Each row is followed by its class.
[-33  61 -27 -21  21   8 -12  -9  13 -18 -20   5   2  -4 -12  26   0 -57
  29 -73   0 -41  -2 -19  29  27  23  23  28 -20  -9 -14 -24 -13] | q_879
[-12  16  -5 -19  12  19  18  19  28  36   0  16  -8   2  -2 -24  36  -6
   8  10  44  -9  44  -7   9   1  15  31 -19   2 -16 -19  33  27] | q_259
[-32  44   2 -61  21 -14  16 -13  22  20 -24  13  16 -16 -41 -21   1 -34
  36  24  13 -48  16   0  -1   1   6 -11 -12 -30 -21   7 -10  -9] | q_309
[  7  30   4 -13  -1  12  58  -1   4 -23  30   6   0 -13  -7 -36 -19  -7
  -4   9  37  26   9 -42   2  -3 -36  20   7  -1 -22   1  30  23] | q_259
[-18 -38 -25 -33 -53   1  -1   6  21 -28  36   8  33  17  -2 -25 -37   6
 -17  25 -25  57  44  16 -47  -4 -16  19 -16  35 -21  22  21 -24] | q_246
[ 32 -11  45  16   8 -28 -34   4 -40  30  -6 -25  21   7 -47 -13  -6  -8
  33   4 -57  26   2 -26  46 -24   6  36  -7 -35  30 -17  -6  -2] | q_377
[-34  21  -5 -22  17  27  -5 -10  11 -10 -10  27  18  -2  -7   8   6 -27
  -2   2 -11 -40  29  27  -1 -16  20   0  16 -30 -29   9 -45 -12] | q_246
[ 29 -17 -10  17 -33  13 -16   9 -45  33 -19 -13  28  18 -13   6   3  28
   8  10   9  -6  21  12  -6 -13 -26 -12 -22 -17   3  14  11  25] | q_341
[-21  24  -4 -46  14 -14 -15  -1  -8 -40 -19 -17  22  -3 -31 -17 -14   8
  26  26 -10 -49  38  29  44 -24  30 -23 -25 -14 -16 -15  20 -40] | q_598
[-25 -11  29 -37  14   1  36 -12 -21  26 -18  23 -18 -15  30  10  14 -27
  34  -9 -18 -65 -42  52  -1 -19  21  34   4 -30  -8  16 -86   8] | q_377
[ 38 -45 -26  34 -69  21 -11  11 -18  44   6 -16  35  24  -4 -11   6  34
   7  27  14  37  20  25 -26   0 -42 -22 -31   1   4   3  41  30] | q_246
[ 26  10 -18  83 -21  21 -58  -8 -19   7 -19 -12  47  13 -13   8  32  10
   3 -13   0  35  46   3 -35 -13   1 -35  32 -12  11  -7 -28  25] | q_598
[ 29  19  -6  29 -14  18  28  -9  -9  20   2 -30  12 -10   4 -15  25 -10
   6 -26  26  32  -4 -15 -10 -26   3  24   8  -3  -2 -24  -4  17] | q_259
[ 27   6  17  33 -30  11  -3  -7 -69  13 -10  -7   5  37 -35 -19   6  49
   1  20 -33  61 -18   5 -42 -53 -23  -6 -16   3   4 -11  22  17] | q_309
[ -4 -23  39   6   7  26   8  18  64 -23  40 -10  -7   0  -2   6  -6 -30
  -9 -28   1  34  20  11  11 -15  29  19  30  48  -8   9  20  -2] | q_246
[-19  -3  -2 -34  14   9   1  14  -8  -9 -23   0  -8   8  -1  32  18   0
  28 -26  -9 -44  -1  53  28  -8  27   1 -20  13  -2  15 -24  -7] | q_341
[ 25  28   5   5  -4  29  20  17   5 -45  22   5  10  10  -3 -15   6 -14
   7 -14   3  32  23   7  15   7   5  18  23  48  13  -3  49  23] | q_259
[ 23   4 -13  86 -10  59  12   3  38  19  10  -2  10   6 -41  18  53   8
 -17 -73 -24  54  18 -29   4 -25   2 -22   1 -12  -1 -31  10  35] | q_246
[ -8  18  10  31  10  18 -28  -5 -35 -36 -16 -47   5   8 -39  -6   6  -7
  30 -56 -28  19  16   3  54 -34  36   4  12   2  -3 -24  -2 -25] | q_377
[-12  -9  41   6   2  -3  15  11   7  23  16  11  19  -4   2 -17 -34 -16
 -38   3 -22  14   2   0 -12  -6 -10  40   7  40 -15  27   3  34] | q_373
[-13  81  25   2  16  11 -18  10  11 -42  24 -23 -24  -7 -47  -9 -19 -39
   8   0  17  27  19 -40  55  -9  25  -4  30   9  -5  -4  43 -15] | q_879
[ 16 -35 -26  39   5  -4 -15  29   1   0  -1 -18  41  15  16  27   4   1
  -2 -58 -11  39 -19  -9 -10  -4 -24   5  20  23   0   2  -2  35] | q_879
[  2 -21 -20  53 -37  30  -1  -7   2  55  -3 -23   5  12  16  -2  31  -1
  -9  -9  22  18  11  28 -47 -21  13 -14  -2  33 -29   7 -22  25] | q_341
[-11  16  27 -66  -8 -18  28  -1  29 -34  19   9   0   3 -11  -1 -24 -28
   8  32  -9   7   8 -17 -18 -17  -4  39  -1  18   4   1  30  -3] | q_879
[-26  41   9 -40  -6  -4  -1  -1   5   1 -24   7 -23   5 -55  -7  12 -18
  36  40 -15 -18  34 -15  23 -15  24  23 -37 -16  11  -7  21 -11] | q_341
[-30  24  -2 -22   6  10  27  -5   0  43 -34  44 -28 -21  20  16  18 -25
   5   1   1 -72 -42  18 -14   0  20  10   5 -53  -7   3 -50   3] | q_309
[ -14   63   37  -47    6   42   16  -12   -2   45   -7   22   -9  -28
    5   10  -12  -46    8    7   32 -114    7   13    2   -7   28  -13
   36  -73  -19   32  -41   15] | q_879
[ 12 -22  16 -35 -14 -28  32  -6 -13 -28  22  -3  39   6   4 -23 -41   0
 -30  53 -16  14   1   6 -29 -24 -29  17 -15  39 -19  23  12  -3] | q_341
[ 19  -3 -19  82  11   8 -42   6  27 -23  -4 -24  16  18 -17   5  21 -17
  33 -37  20  56  35 -27  20   1   1 -15  48  24  -9 -32  26  24] | q_598
[  5 -30  22  23 -16 -14  -6  19 -20  48   1 -38  12  14  -5 -23  19   9
  13 -33  -9  35  -4  27  11 -13  19  56 -47  42  16 -12  17  16] | q_377
[-17   5  16  39 -25   8 -17   0   8  34  17 -20  -5  23 -10   4   5  -8
   4 -34  -6  43  34  17  10 -15  19  47 -18  23 -19 -23  -3  -2] | q_598
[ -7   2  26 -25  -5 -14  -3   8   7 -29  24 -12  -6  -2   1  -6 -18  -9
  -9  -8 -12  52   0  26 -12 -13  19  31   6  70   2  19  -2 -15] | q_373
[-20  -2  -4  57 -54  42   0  -4  27  -9  13  10   9  21   3  14   5 -23
 -26 -34 -10  54  26  -1 -35  10  -8  42   7  39   1  -5   9  17] | q_246
[ 20  28  10  48 -12  41  23  12 -39 -23 -12 -19 -13  -5 -12  13  31  15
   9 -61  23  19  -4   1  34 -32  -3  13  -6 -16  26 -13  14  29] | q_377
[-20  46  30 -53  18  16  37   5 -13  11  -5  -5 -34 -24  -3 -15  15  -8
  13  26  13 -54  -4  30  43 -39  48  18 -21 -27  -9  -9 -11 -20] | q_259
[ 16  38 -15  39 -28  20  -5  24   8 -30  18   8  15  -3  17 -11   5 -19
 -11 -11  28  42  35  20 -17   1  15  23  25  34  19  13  29  28] | q_598
[-10  -9   7  -9 -12 -36 -15  14  30   5  16 -11  13  -7  -2 -49 -13 -21
  20  62   3  34  22  17 -28  -7  26  12  -2  43   1  15  16   3] | q_598
[ -4  -3  17   6 -21 -12   9  22  15  -5  10   7  -6  13   0  -3 -19 -24
  10 -18  11  73   8 -15 -17  14 -28  84   2  65  16  15  38  44] | q_373
[  2  16   7  44 -54  50   9  23 -38  -9  -5  10   8  20 -23 -38  -7  22
   5  17 -19  46  29 -11 -35  -7 -20  14  -2  22  28  24  54  62] | q_259
[-11  -7   5  20   2 -19 -16  16  18 -62   9 -24  13   9 -13   1 -18 -20
   1  13 -45  55 -17 -19   2 -18   9  -6  28  57  11  -3  29  -3] | q_879
[ 20  58   4  87 -32  54  11 -11 -20   2   3 -36   4 -14 -21  -1  41   3
 -12   2  29  33  11  -2  18 -18  -4 -54   9   0   6 -16  -4  22] | q_259
[ 45   4  51  23  -9   3   2  -3 -48  60 -26 -20  17   6 -36  -5   1  18
   7 -10 -20  -1 -17 -16   5 -31 -16  29 -20 -19  28 -11  23  49] | q_373
[ -8   1  23  50 -19  31 -19  11 -15  35 -17 -17  -2  11 -30 -12   0  -1
   0 -43 -42  38   0  -9 -31 -41  34  21  17  -1   8   3   4  12] | q_309
[-10   2   7  -2  -7   7  31  19   8 -38  32   5   4   0   0  -6 -28   2
 -17   9   3  52  -5 -22 -35 -30 -36   0  20  23 -16  34   9  31] | q_879
[-35  69  19  23  22  58  13  15  19  -9 -13   7 -61 -17 -25  26  33  -7
  -6 -29  38 -23   8 -39  25 -39  29 -19  19 -46  -6  -8   6  22] | q_879
[ 39   6  25  -5 -42  40  25  -8 -28  12  -2 -20  28   5   7  -9   9  10
   4 -12   1 -32   7  43 -13  -4  11   0  -9  18  24  -2  25  20] | q_259
[  1  15 -12  73 -35  31   8  -6   0  12 -19 -20  -2  -9 -40  -1  30  -9
  19 -23 -12  23  17 -37  32 -10  -9 -15 -11 -33  12 -30  12  20] | q_377
[ -6 -10   5 107 -28  43 -12 -16  14  29  -9 -12   0  17 -18   9  16  -8
 -16 -32 -10  58   6 -38 -42 -18 -13 -22  42   8 -22 -17  -7  28] | q_309
[-40  13  33 -12  -5  10  21   5 -21  37 -31  25 -27 -11  -7  26   0 -12
  -1  15 -34 -60 -20  10   9 -22  14  34 -28 -45  10  23 -53  11] | q_341
[ 12  14  -7  25   0 -21 -12 -10 -35  20  -7 -26  27  -6 -10 -26  -3   8
   1  22  -1  11  -1   0   1 -42   3  -1  -8 -29 -19 -19 -20  -5] | q_598
[  7 -23  31 -58 -11 -13  38   7 -48   2  15 -12  14  20   5 -45 -50  25
   7  48   3 -19  -5  17  21 -14 -28  37 -38  19 -26  -1  57   4] | q_259
[  2  41   2 -76   2  35  86  -9   9 -11  12  16 -19 -25  10   0  29   7
   1   1  35 -40  17  24   3 -53  13  14 -22 -40 -26 -14 -14  -9] | q_259
[  9  -3  -1  23 -20  13  -6  27   7 -27  18   4  -9  21 -19 -40  20  -3
  32  12  -1  80  38   8  -9  -6   9  17   7  60  16   8  56  35] | q_377
[-41  19   0   9  -3  21  -1   3  58  21  -8  15 -29 -20  -1  18  21 -40
  -7 -27   9  -7  25  -7   5  14  32  18  12  14  -9  -4 -15   5] | q_373
[ -9 -23  -9  60 -30  29  -3 -14 -22  26 -17   6  28  14 -11 -21   8  10
  -4 -24  -4  17  26 -33 -47  -4 -32   5   7 -18 -15   0 -15  44] | q_377
[ 34  15 -12  -9 -27 -17 -15  -5 -35 -17  -9 -27  54  13 -34  -9 -15   0
  11  12 -49  27   1 -18 -12 -33 -10   1  -3 -10  20 -16  29  -4] | q_879
[ -3 -30  67 -80 -30 -47  -7 -10  -9   8  12  -5   2   5  -6  -9 -51   9
 -17  81 -18  -1  18   5 -17 -17  -8  56 -36  21   9   2  25 -35] | q_373
[  0  70   1 -31  23  47  23   7 -11 -31 -18   8  -3  -2 -22  19  29  -9
  24 -32  21 -60  39  20  82  -5  20   3  -6 -30  -1 -27  27  -1] | q_259
[ 23  11  27  27   3   5  50  29  29 -14  32  -9  11 -15  -4 -11   8 -26
   3 -10  -2  64  -8  -9  14  -9 -13  30  12  45  22  12  17  46] | q_259
[ 17  29   0  27 -20  10  33 -16 -24  19  -2 -12 -10  -3  -1  22  18 -23
  19  -6 -26  30 -46  35   9 -48   0   1  12 -18 -13 -17 -46  -9] | q_309
